In the rows, 128 means zero.
Facts:
Q100 σ Q210; Q112 σ Q871; Q113 σ Q883; Q116 σ Q627; Q118 σ Q808
Q122 σ Q971; Q123 σ Q283; Q131 σ Q55; Q134 σ Q254; Q137 σ Q349
Q138 σ Q120; Q146 σ Q556; Q154 σ Q234; Q165 σ Q89; Q190 σ Q883
Q199 σ Q146; Q20 σ Q361; Q209 σ Q883; Q225 σ Q99; Q232 σ Q983
Q234 σ Q11; Q239 σ Q11; Q253 σ Q120; Q254 σ Q135; Q257 σ Q409
Q262 σ Q844; Q266 σ Q138; Q272 σ Q871; Q28 σ Q688; Q285 σ Q146
Q287 σ Q685; Q320 σ Q627; Q325 σ Q844; Q338 σ Q685; Q340 σ Q409
Q349 σ Q971; Q35 σ Q983; Q361 σ Q11; Q371 σ Q627; Q374 σ Q349
Q377 σ Q844; Q380 σ Q556; Q39 σ Q873; Q397 σ Q210; Q404 σ Q808
Q409 σ Q871; Q413 σ Q234; Q419 σ Q808; Q429 σ Q556; Q432 σ Q971
Q437 σ Q409; Q455 σ Q844; Q46 σ Q135; Q462 σ Q138; Q464 σ Q873
Q473 σ Q688; Q486 σ Q11; Q494 σ Q983; Q496 σ Q120; Q504 σ Q971
Q505 σ Q685; Q520 σ Q146; Q521 σ Q409; Q54 σ Q983; Q55 σ Q820
Q553 σ Q283; Q564 σ Q808; Q565 σ Q138; Q573 σ Q556; Q585 σ Q89
Q586 σ Q146; Q59 σ Q254; Q593 σ Q639; Q607 σ Q883; Q611 σ Q883
Q624 σ Q99; Q627 σ Q120; Q636 σ Q254; Q643 σ Q283; Q656 σ Q639
Q678 σ Q349; Q681 σ Q983; Q683 σ Q688; Q684 σ Q409; Q685 σ Q135
Q688 σ Q556; Q690 σ Q210; Q691 σ Q971; Q693 σ Q553; Q709 σ Q361
Q715 σ Q627; Q724 σ Q627; Q732 σ Q11; Q736 σ Q685; Q760 σ Q146
Q765 σ Q349; Q769 σ Q873; Q771 σ Q254; Q808 σ Q639; Q810 σ Q138
Q823 σ Q349; Q83 σ Q99; Q842 σ Q685; Q844 σ Q135; Q860 σ Q283
Q873 σ Q135; Q882 σ Q639; Q883 σ Q99; Q885 σ Q871; Q892 σ Q99
Q907 σ Q808; Q910 σ Q844; Q922 σ Q871; Q930 σ Q639; Q936 σ Q283
Q937 σ Q11; Q954 σ Q361; Q969 σ Q688; Q970 σ Q361; Q983 σ Q820
Q993 σ Q138; Q999 σ Q55; Q112 π Q99; Q113 π Q627; Q134 π Q209
Q137 π Q361; Q253 π Q556; Q266 π Q808; Q320 π Q639; Q325 π Q146
Q338 π Q99; Q380 π Q283; Q432 π Q683; Q437 π Q55; Q486 π Q971
Q521 π Q732; Q54 π Q131; Q564 π Q11; Q565 π Q55; Q736 π Q210
Q823 π Q209; Q83 π Q892; Q907 π Q871; Q910 π Q573; Q922 π Q146
Q954 π Q873; Q100 ζ Q28; Q100 ζ Q715; Q112 ζ Q715; Q112 ζ Q765
Q122 ζ Q374; Q122 ζ Q724; Q122 ζ Q165; Q123 ζ Q190; Q123 ζ Q715
Q123 ζ Q137; Q131 ζ Q504; Q135 ζ Q338; Q137 ζ Q504; Q137 ζ Q46
Q165 ζ Q257; Q199 ζ Q116; Q209 ζ Q28; Q225 ζ Q340; Q232 ζ Q999
Q257 ζ Q937; Q272 ζ Q823; Q272 ζ Q883; Q28 ζ Q374; Q325 ζ Q209
Q338 ζ Q190; Q340 ζ Q190; Q340 ζ Q257; Q349 ζ Q760; Q349 ζ Q494
Q371 ζ Q871; Q374 ζ Q643; Q377 ζ Q413; Q404 ζ Q871; Q404 ζ Q691
Q429 ζ Q325; Q473 ζ Q871; Q504 ζ Q46; Q520 ζ Q340; Q54 ζ Q135
Q564 ζ Q54; Q59 ζ Q494; Q593 ζ Q123; Q593 ζ Q54; Q627 ζ Q54
Q636 ζ Q413; Q636 ζ Q691; Q643 ζ Q190; Q643 ζ Q486; Q643 ζ Q873
Q678 ζ Q131; Q678 ζ Q732; Q681 ζ Q325; Q681 ζ Q404; Q683 ζ Q930
Q690 ζ Q954; Q691 ζ Q137; Q709 ζ Q413; Q724 ζ Q437; Q736 ζ Q910
Q736 ζ Q455; Q760 ζ Q993; Q765 ζ Q374; Q83 ζ Q462; Q83 ζ Q253
Q860 ζ Q262; Q860 ζ Q59; Q873 ζ Q486; Q892 ζ Q131; Q910 ζ Q28
Q910 ζ Q455; Q930 ζ Q371; Q954 ζ Q999; Q993 ζ Q100; Q999 ζ Q46
Q134 β Q361; Q134 β Q89; Q137 β Q190; Q137 β Q873; Q146 β Q765
Q146 β Q656; Q165 β Q135; Q165 β Q656; Q199 β Q325; Q199 β Q266
Q209 β Q112; Q285 β Q771; Q285 β Q210; Q287 β Q59; Q287 β Q873
Q374 β Q993; Q377 β Q462; Q39 β Q715; Q464 β Q462; Q464 β Q272
Q464 β Q643; Q473 β Q210; Q494 β Q823; Q505 β Q28; Q505 β Q419
Q505 β Q970; Q505 β Q936; Q636 β Q154; Q636 β Q685; Q636 β Q690
Q678 β Q99; Q678 β Q810; Q683 β Q993; Q688 β Q190; Q688 β Q118
Q732 β Q823; Q736 β Q413; Q736 β Q565; Q736 β Q521; Q808 β Q138
Q808 β Q112; Q808 β Q257; Q842 β Q709; Q892 β Q553; Q892 β Q844
Q892 β Q437; Q907 β Q120; Q907 β Q210; Q907 β Q397; Q910 β Q860
Q910 β Q116; Q937 β Q225; Q954 β Q409; Q954 β Q100; Q971 β Q607
Q983 β Q486; Q983 β Q138; Q983 β Q437

Known rows:
[116 130 136 126 124 136 123 121 145 116 122 131 121 118 120 130 131 127
 106 136 128 109 134 129 138 129 119 124 130 121 123 133 124 126 145 130
 131 130 138 121 125 134 126 137 128 114 125 124 120] : Q123
[105 101 128 123 145 120  91 106 143 118 149 137 124 122 131 151 121 121
 108 135 128 128 155 128 132 126 109 119 132 108 129 141 141 159 142 143
 127 128 137 117 130 131 126 139 124 129 139 153 120] : Q190
[120 138 150 122 132 136 112 118 137 130 135 135 113 115 127 132 129 134
 116 128 122 138 140 132 131 119 117 126 127 108 127 116 131 130 129 136
 135 120 133 119 136 138 129 135 133 127 129 135 128] : Q607
[144 139 155 121 121  98 120 123 155 120 130 139 108 131 131 114 109 133
 128 135 113 128 138 130 138 123 122 124 122 119 124 125 119 114 153 126
 138 130 134 118 137 137 126 136 130 114 124 131 130] : Q760
[109 131 123 119 143 128 116 123 129 129 130 143 118 132 124 114 130 129
 127 135 122 129 148 130 117 126 109 142 119 121 128 124 132 116 142 112
 130 124 132 117 137 143 127 137 124 123 136 146 130] : Q59
[120 144 152 120 138 132 117 121 141 129 128 135 117 115 127 124 130 127
 118 129 122 146 134 133 131 116 115 131 121 110 127 112 126 122 137 125
 133 120 134 122 139 142 125 139 136 121 126 130 132] : Q860
[153 148 144 125 113 101 138 125 153 121 120 137 117 131 120 131 114 148
 128 139 120 117 130 126 137 130 121 126 123 121 119 121 110 100 138 119
 141 127 137 108 135 139 129 132 133 110 128 125 127] : Q683
[144 124  59 122 122 123  92 130 149 146 133 117 124 145 117 163 121 129
 114 107 126 137 126 130 128 126 123 132 139 145 125 132 131 130 135 110
 143 131 129  96 134 139 132 119 131 123 127 120 138] : Q320
[134 121 139 129 108 125 142 101 144 125 108 131 117 128 123 142 119 138
 121 133 124  98 134 121 133 121 125 121 131 141 121 154 121 105 156 129
 133 128 134 112 125 135 130 143 130 114 138 134 116] : Q165
[119 131 149 124 128 133 125 114 147 122 115 131 120 118 123 124 130 120
 114 129 125 129 133 126 139 118 120 124 125 126 125 132 123 119 154 129
 128 125 133 124 124 137 125 142 135 118 128 127 125] : Q122
[145 163 161 123  93 130 177 137 165 141 111 130  82 114 137  81 112 145
 123 126 106  95 118 145 136 114 147 115 133 106 117 100 117  68 158 140
 144 135 134  88 137 129 133 135 134  99 123 103 117] : Q285
[146 144 148 123 125  99 121 124 152 121 128 139 108 127 122 117 105 143
 123 136 119 124 139 131 136 122 122 122 123 105 122 121 118 115 138 126
 140 129 133 112 140 138 130 133 127 113 127 128 134] : Q586
[135 103 129 133 141 127 160 110 130 135 135 127  83 107 128 138 138 176
 103 146 145 199 125 144 137 123 131 141 114 155 135 171 135 175 146  98
 148 118 139 102 137 137 132 167 135 121 128 132 135] : Q55
[126 128 136 128 122 130 121 119 136 125 133 133 118 120 124 142 122 145
 110 139 129 111 137 131 131 133 119 124 133 106 123 122 126 128 120 136
 137 123 141 110 133 133 132 130 126 120 127 131 120] : Q999
[164 128 168 135 104 119 147  74 121 116 108 124 113 123 110 109 114 155
 124 131 133 142 111 118 144 111 140 135 140 173 126 165 100 128 109 119
 143 112 139 168 150 139 143 131 124 110 104 127 126] : Q983
[120 122 163 125 142 131 140 117 129 136 138 138 127 123 129 128 124 128
 117 129 134 156 131 140 135 115 116 134 131 120 128 123 130 157 122 126
 132 125 140 124 142 137 129 140 136 112 123 139 128] : Q409
[108 130 141 121 131 134 115 123 146 120 136 135 112 118 133 115 127 114
 118 131 122 142 138 132 135 126 114 128 125 128 126 120 130 127 150 126
 132 126 136 124 129 136 119 137 132 122 125 132 123] : Q100
[131 127 162 126 134 123 121 101 124 119 135 132 111 118 122  86 120 127
 120 127 130 177 121 134 142 113 127 136 134 143 133 131 118 159 106 123
 140 118 139 163 155 140 136 128 124 114 100 129 137] : Q553

Rows:
No name comes twice in this set of rows, the named rows included.
[160 140 139 134 101 118 124  94 133 110 109 122 114 115 102 124 126 161
 115 138 127 109 120 113 141 126 136 131 138 144 123 146 103 113 118 128
 145 113 138 153 135 140 140 126 121 117 112 119 124] : Q892
[116 142 145 122 142 133 115 131 141 125 134 136 123 115 123 131 126 135
 109 136 129 131 136 134 130 127 111 129 128  96 126 112 131 130 124 130
 134 123 137 114 137 139 127 132 128 121 125 128 130] : Q690
[129 140 146 122 137 124  89  88 127 118 133 127 107 127 126  74 104 116
 111 118 136 177 113 128 140 116 125 136 139 148 137 148 122 168  95 105
 145 116 136 167 162 139 130 121 116 116  83 126 143] : Q138
[107 130 114 120 115 132 132 115 134 127 130 139 101 131 132  96 127 132
 128 137 114 114 145 129 118 128 122 137 127 143 126 130 129 101 152 119
 134 127 134 116 131 134 130 136 120 119 131 138 117] : Q455
[138 137 152 121 129  98 116 119 162 116 119 137 112 126 120 111 113 129
 117 134 123 115 135 130 142 119 123 117 125 106 122 130 123 121 156 132
 136 136 132 122 133 135 130 138 126 107 125 123 133] : Q520
[116 134 138 123 137 125 127 114 117 118 129 136 107 125 119  53 132 128
 120 130 127 164 128 134 130 116 128 147 135 149 132 130 120 145 113 110
 139 121 136 163 155 140 140 128 110 109 102 130 137] : Q844
[112 126 139 123 133 132 155 128 123 134 123 141 117 136 126  97 126 137
 123 133 134 126 130 137 121 121 121 143 130 136 126 131 125 124 128 112
 133 130 137 120 141 137 134 138 121 105 124 133 124] : Q254
[103 129 134 121 146 132 143 136 126 134 131 144 120 134 129  91 128 128
 120 131 133 139 136 142 121 123 116 142 127 130 128 124 130 139 129 113
 131 130 138 120 146 138 131 137 121 105 123 137 129] : Q685
[146 140  89 125  87 150 176 147 156 159 117 113 102 117 116 132 151 146
 118 108 108 114 115 147 134 114 156 124 143 147 116 100 125  77 159 146
 143 136 133  83 126 133 141 128 146 111 134  98 117] : Q907
[114 127 137 122 133 136 115 119 137 129 152 136 115 117 131 135 124 137
 114 136 122 146 143 135 130 133 114 128 131 102 126 110 132 139 123 138
 137 122 140 111 136 137 128 131 127 127 128 140 120] : Q413
[142 144 145 122 120 115 125 122 152 120 130 137 115 124 126 117 120 131
 125 138 120 138 132 129 136 132 118 128 120 121 122 116 116 106 147 118
 137 130 138 119 131 138 123 135 134 114 123 126 127] : Q429

Now the same nodes, written a new way:
Known rows:
[119 156 124  96 113 110 117 123 102 147 102 102 137 151 121 120 142 109
 117 123 114 142 145 145 113 105 110 123 131 103] : Q685
[108 141 138  97 106 103 100 128 108 132  96  96 156 123 133 145 110 122
 112 124  75 144 144 157 123  84  92 141 113  72] : Q873
[140 161 107 166 137 134 109 101 128 122 147 134 125 143 127 161 118 110
 101 133 135 144 148 137 125 145 142 139 135 126] : Q199
[125 115 136 123 115 116 113 130 109 134  95 120 122 126 114 141 131 128
 120 128 120 144 119 152 127 127 112 133 126 110] : Q643
[119 102 115  81  87 104 105  96 124  87 116 148 107 180  91 121 141 173
 146 181 113 156 119 137  90 156 138 116 135 115] : Q257
[128 144 107 140 132 116 118 120 116 123 104 130 117 137 107 133 127 120
  98 143 122 134 136 140 126 132 129 118 133 115] : Q930
[124 143 120 145 129 120 107 109 114 135 131 121 121 134 119 137 128 122
 114 139 132 146 135 145 127 139 130 129 137 119] : Q969
[135 140 106 143 131 120 114 125 120 127  97 135 121 139 104 133 125 117
  97 142 119 131 131 146 129 136 126 116 129 113] : Q404
[146 156  76 104  91 123 108  93 149  58 158 159 122 226  98 153 125 130
 118 187 104 140 143 116  76 160 171 111 141 125] : Q983
[111 178 155 113 109 120 141  89 164 120  78  91  75 148 103  38 147 105
 103  41 104 123  53 129 147 166 164 138 136  87] : Q325
[140 163 100 140 143 130 116 104 130 127 108 137 133 145 119 143 121 107
  95 128 124 129 149 138 121 124 125 142 129 119] : Q377
[134 163 102 144 134 126 120 102 123 122 112 136 130 146 122 150 130 113
  97 127 129 141 152 126 115 126 134 140 132 127] : Q39
[130 137 110 141 121 120 122 117 114 126 114 124 115 131 112 139 134 119
 107 141 125 146 139 133 121 131 133 126 132 117] : Q611
[128 145 119 139 128 126 132 122 122 125 105 118 107 145 120 137 143 114
 109 139 140 147 123 134 125 138 131 125 144 117] : Q432
[138 143 114 140 129 121 115 125 121 128  99 137 119 144 102 140 123 115
 100 138 125 129 133 151 135 137 122 113 129 113] : Q681
[143 131  64 123 112 127  97  73 146  70 152 184 131 189  94 143 105 149
 106 188 103 126 157 122  81 152 160 121 122 128] : Q892
[122 141  94 141 106  97  99 135 103 124 122 121 143 140 110 133 114 108
  85 143  95 130 148 139 112 120 132 102 113 107] : Q871
[127 132 106 132  99 115 110 130 105 126 136 119 137 137 107 146 120 109
  98 139  94 140 158 136 111 111 133 113 113 109] : Q639

Rows:
No name comes twice in this set of rows, the named rows included.
[123 145 125  96 107 121 108 122 106 146  98 105 148 155 129 128 142 106
 124 117 111 138 134 150 113 104 103 140 124 108] : Q135
[137 144  95 147 107 120 109 127 112 116 143 127 140 143 113 161 114 101
  89 137  98 139 161 130 109 117 145 121 115 117] : Q971
[119 136 132 124 124 119 132 130 113 138  93 108 100 131 115 127 146 120
 120 140 136 150 116 140 131 130 119 122 146 109] : Q521
[142 141  71 111  85 118  98  92 142  62 167 167 134 205  92 155 109 136
 109 186  88 139 165 115  78 147 171 105 125 125] : Q808
[149 169  88 153 147 142 113  99 136 119 109 151 141 157 120 149 118 100
  88 126 126 121 149 135 121 134 134 143 128 125] : Q636
[123 186 117 173 131 133  96 117 139 112 156 101 138 150 151 181  98  95
  99 143 111 147 140 143 128 140 132 154 139  89] : Q688
[125 129 113 148 121 114  98 107 107 136 142 130 134 120 112 139 114 131
 106 141 110 142 156 145 124 122 130 125 120 113] : Q573
[132 133  76 159 123 120 106 114 117 117 128 140 140 125 116 145 114 114
  81 144 106 135 152 126 110 121 140 134 116 121] : Q732
[144 146 104 161 124 129 111 112 129 109 116 138 131 144 131 173 123 113
  94 122 125 144 133 126 118 138 144 151 122 132] : Q165
[124 153 122 144 132 122 117 115 120 130 122 116 108 147 125 136 139 120
 118 138 144 149 125 141 130 148 129 129 146 120] : Q380
[136 110  94 134 107  81 121 102  96 100 129 185 127 251  82 169 153 177
  85 211 126 130 181 118 130 184 118 163 108  85] : Q209
[139 154  84 158 137 139 127 118 136 112 107 130 117 154 132 150 134  97
  90 144 139 134 124 126 114 148 137 145 140 127] : Q954
[141 128 125 136 116 129 117 125 122 124 103 135 121 139 109 154 129 125
 112 125 125 147 132 144 129 135 124 134 125 122] : Q122
[139  94 114 123  83  92 108 150  45 194 136 125 132 135  81  82 168 105
 121 102 134 137 155 147 111 111 134  66 102 164] : Q210

